Below is a small trained network, with its code and all its weights. Each question gives an input and a target symbol and asks what happens when units are switched off, that is, made to give their printed mean instead of their output.

import numpy as np


def w(rows, s, z=0):
    codes = np.array(rows[::2]) - 128.0
    scale = np.full(codes.shape[1], s)
    scale[-1] = z or s
    return codes * scale


def f(y):
    return y / 2 * (1 + np.tanh(0.7978845608 * (y + 0.044715 * y**3)))


def softmax(a):
    e = np.exp(a - a.max(-1, keepdims=True))
    return e / e.sum(-1, keepdims=True)


def log_softmax(a):
    a = a - a.max(-1, keepdims=True)
    return a - np.log(np.exp(a).sum(-1, keepdims=True))


def net(x, mask):
    ids = ['ΘΣΩηλπ'.index(c) for c in x.split()]
    T = len(ids)
    res = E[ids] + P[:T]
    r = res
    for j in range(3):
        rows = slice(2 * j, 2 * j + 2)
        q, k, v = (r @ M[0][rows].T for M in (Q, K, V))
        z = softmax(np.where(np.tri(T) > 0, q @ k.T / 2**0.5, -1e9)) @ v
        o = O[0][rows]
        res = res + np.where(mask[j], z, o[:, -1]) @ o[:, :-1]
    y = f(res @ A[0][:, :-1].T + A[0][:, -1])
    res = res + np.where(mask[3:11], y, B[0][:, -1]) @ B[0][:, :-1]
    return log_softmax(res[-1] @ U[:, :-1].T + U[:, -1])


Q, K, V, O, A, B = {}, {}, {}, {}, {}, {}
E = w([
[54,218,64,233,170,56],'Θ',
[28,152,165,79,174,120],'Σ',
[156,93,118,208,81,159],'Ω',
[205,115,135,5,129,214],'η',
[133,46,179,46,25,230],'λ',
[120,127,139,126,209,120],'π',
],0.015)
P = w([
[140,60,217,129,81,96],'0',
[96,97,107,143,186,184],'1',
[185,76,200,143,150,169],'2',
[105,121,62,143,177,175],'3',
[118,114,166,102,116,89],'4',
[120,144,68,102,169,191],'5',
[117,132,165,110,137,74],'6',
[147,119,132,162,160,251],'7',
[161,199,142,75,132,63],'8',
[152,186,109,131,164,171],'9',
[166,105,206,136,112,120],'10',
[113,114,63,142,173,182],'11',
],0.011)
Q[0] = w([
[2,122,139,127,228,78],'H1',
[27,210,74,109,98,205],'H1',
[160,88,243,60,38,203],'H2',
[214,152,29,84,71,156],'H2',
[89,168,95,37,143,69],'H3',
[23,120,154,59,196,142],'H3',
],0.0062)
K[0] = w([
[76,110,154,72,52,114],'H1',
[122,166,120,139,181,145],'H1',
[138,113,188,143,169,81],'H2',
[155,52,181,254,95,88],'H2',
[159,112,214,140,104,110],'H3',
[107,24,91,157,191,129],'H3',
],0.0095)
V[0] = w([
[148,151,25,125,183,95],'H1',
[83,160,136,195,92,16],'H1',
[254,68,203,164,118,22],'H2',
[206,181,164,186,57,129],'H2',
[100,64,181,129,101,37],'H3',
[160,144,157,187,168,163],'H3',
],0.0075)
O[0] = w([
[209,74,101,173,136,120,51],'H1',
[143,144,105,133,72,159,1],'H1',
[190,2,94,182,173,165,70],'H2',
[95,99,151,114,91,162,22],'H2',
[187,120,176,205,60,124,106],'H3',
[190,110,186,61,95,23,195],'H3',
],0.0087,0.0041)
A[0] = w([
[64,123,46,255,119,214,243],'N1',
[41,147,247,73,74,100,145],'N2',
[133,144,150,102,120,10,119],'N3',
[85,189,78,132,169,137,74],'N4',
[169,117,174,201,109,41,91],'N5',
[82,204,187,153,101,61,59],'N6',
[194,136,220,118,147,132,52],'N7',
[124,139,131,96,89,47,250],'N8',
],0.0093,0.0021)
B[0] = w([
[132,198,2,104,64,92,168],'N1',
[247,169,99,80,84,52,230],'N2',
[131,12,69,177,112,151,218],'N3',
[44,153,195,120,86,107,222],'N4',
[223,66,167,46,148,105,155],'N5',
[168,44,195,189,91,203,254],'N6',
[123,157,116,184,79,90,171],'N7',
[162,101,131,152,182,149,183],'N8',
],0.0073,0.0086)
U = w([
[122,209,185,167,34,154,113],'Θ',
[151,205,248,49,45,128,7],'Σ',
[254,155,49,166,108,133,120],'Ω',
[245,53,183,124,215,209,132],'η',
[142,37,159,80,64,212,78],'λ',
[103,161,227,88,247,158,254],'π',
],0.0058,0.0038)

Each question gives the input, a string of symbols that net reads in full, and the target symbol t.
The units are the heads (2 rows each of Q, K, V and O) and the neurons (one row each of A and B). Each row of codes is followed by its name. A weight is (code - 128) times the scale printed after its matrix; where a second scale follows, it is the last column's (O, A, B and U).
mask holds one flag per unit, heads first, then neurons. A switched-off unit (its flag False) gives its mean, the last column of its rows in O or B, instead of its output. The means were averaged over made-up inputs and are rounded, as every weight is.
A unit's drop is (log p(t) with every unit on - log p(t) with that unit switched off) / (log p(t) with every unit on - log p(t) with every unit switched off).
The circuit of an input: a set's keep is (log p(t) with only the set's units on - log p(t) with every unit switched off) / (log p(t) with every unit on - log p(t) with every unit switched off). Starting from all 11 units, units are removed one at a time, each time the one whose removal leaves the highest keep (on an exact tie, the one counted first), for as long as the keep stays at least 0.8.
circuit, biggest first: the units of the circuit, biggest drop first
k most important neurons: the k neurons with the biggest drops, biggest first
heads that matter: for each layer, one digit per head in row order, 1 if its drop is at least 0.15 and else 0, layers parted by /
drop of u: that unit's drop, to one decimal
input π λ η Θ Θ Θ η Ω, target Ω: circuit, biggest first : [N1, H1]
input η η η Σ η, target π: heads that matter : 101
input π λ π η π π π Θ π, target η: 4 most important neurons : [N3, N6, N8, N1]
input π Ω Θ, target η: heads that matter : 001
input π π Θ Ω π π Θ π Ω, target η: circuit, biggest first : [N5, N1, N4]
input λ Θ π Θ λ Θ π, target Σ: heads that matter : 110
input π Θ Θ Θ λ Ω Θ Σ, target Σ: heads that matter : 010
input π Θ π Θ, target Θ: circuit, biggest first : [H2, N4]
input λ π Θ Ω π Θ π, target Σ: circuit, biggest first : [H1, N2]
input π η π Θ η π λ, target η: 2 most important neurons : [N4, N1]
input η η η, target π: circuit, biggest first : [H1, N6]
input Σ λ Θ Ω π Θ, target Θ: 2 most important neurons : [N4, N1]
input Σ π π Σ, target Σ: 2 most important neurons : [N2, N4]
input π π π η λ π λ η Ω, target η: heads that matter : 100
input π Ω π Ω Θ π π λ Ω π Θ, target η: heads that matter : 000
input λ π π Θ π π λ π, target π: heads that matter : 000
input π π π Θ π Σ π Θ π, target η: drop of N6 : 0.3
input π η Σ η Ω Θ π Ω, target Ω: drop of H1 : 0.2
input λ Θ η Ω λ π Θ π, target π: drop of N6 : 0.1
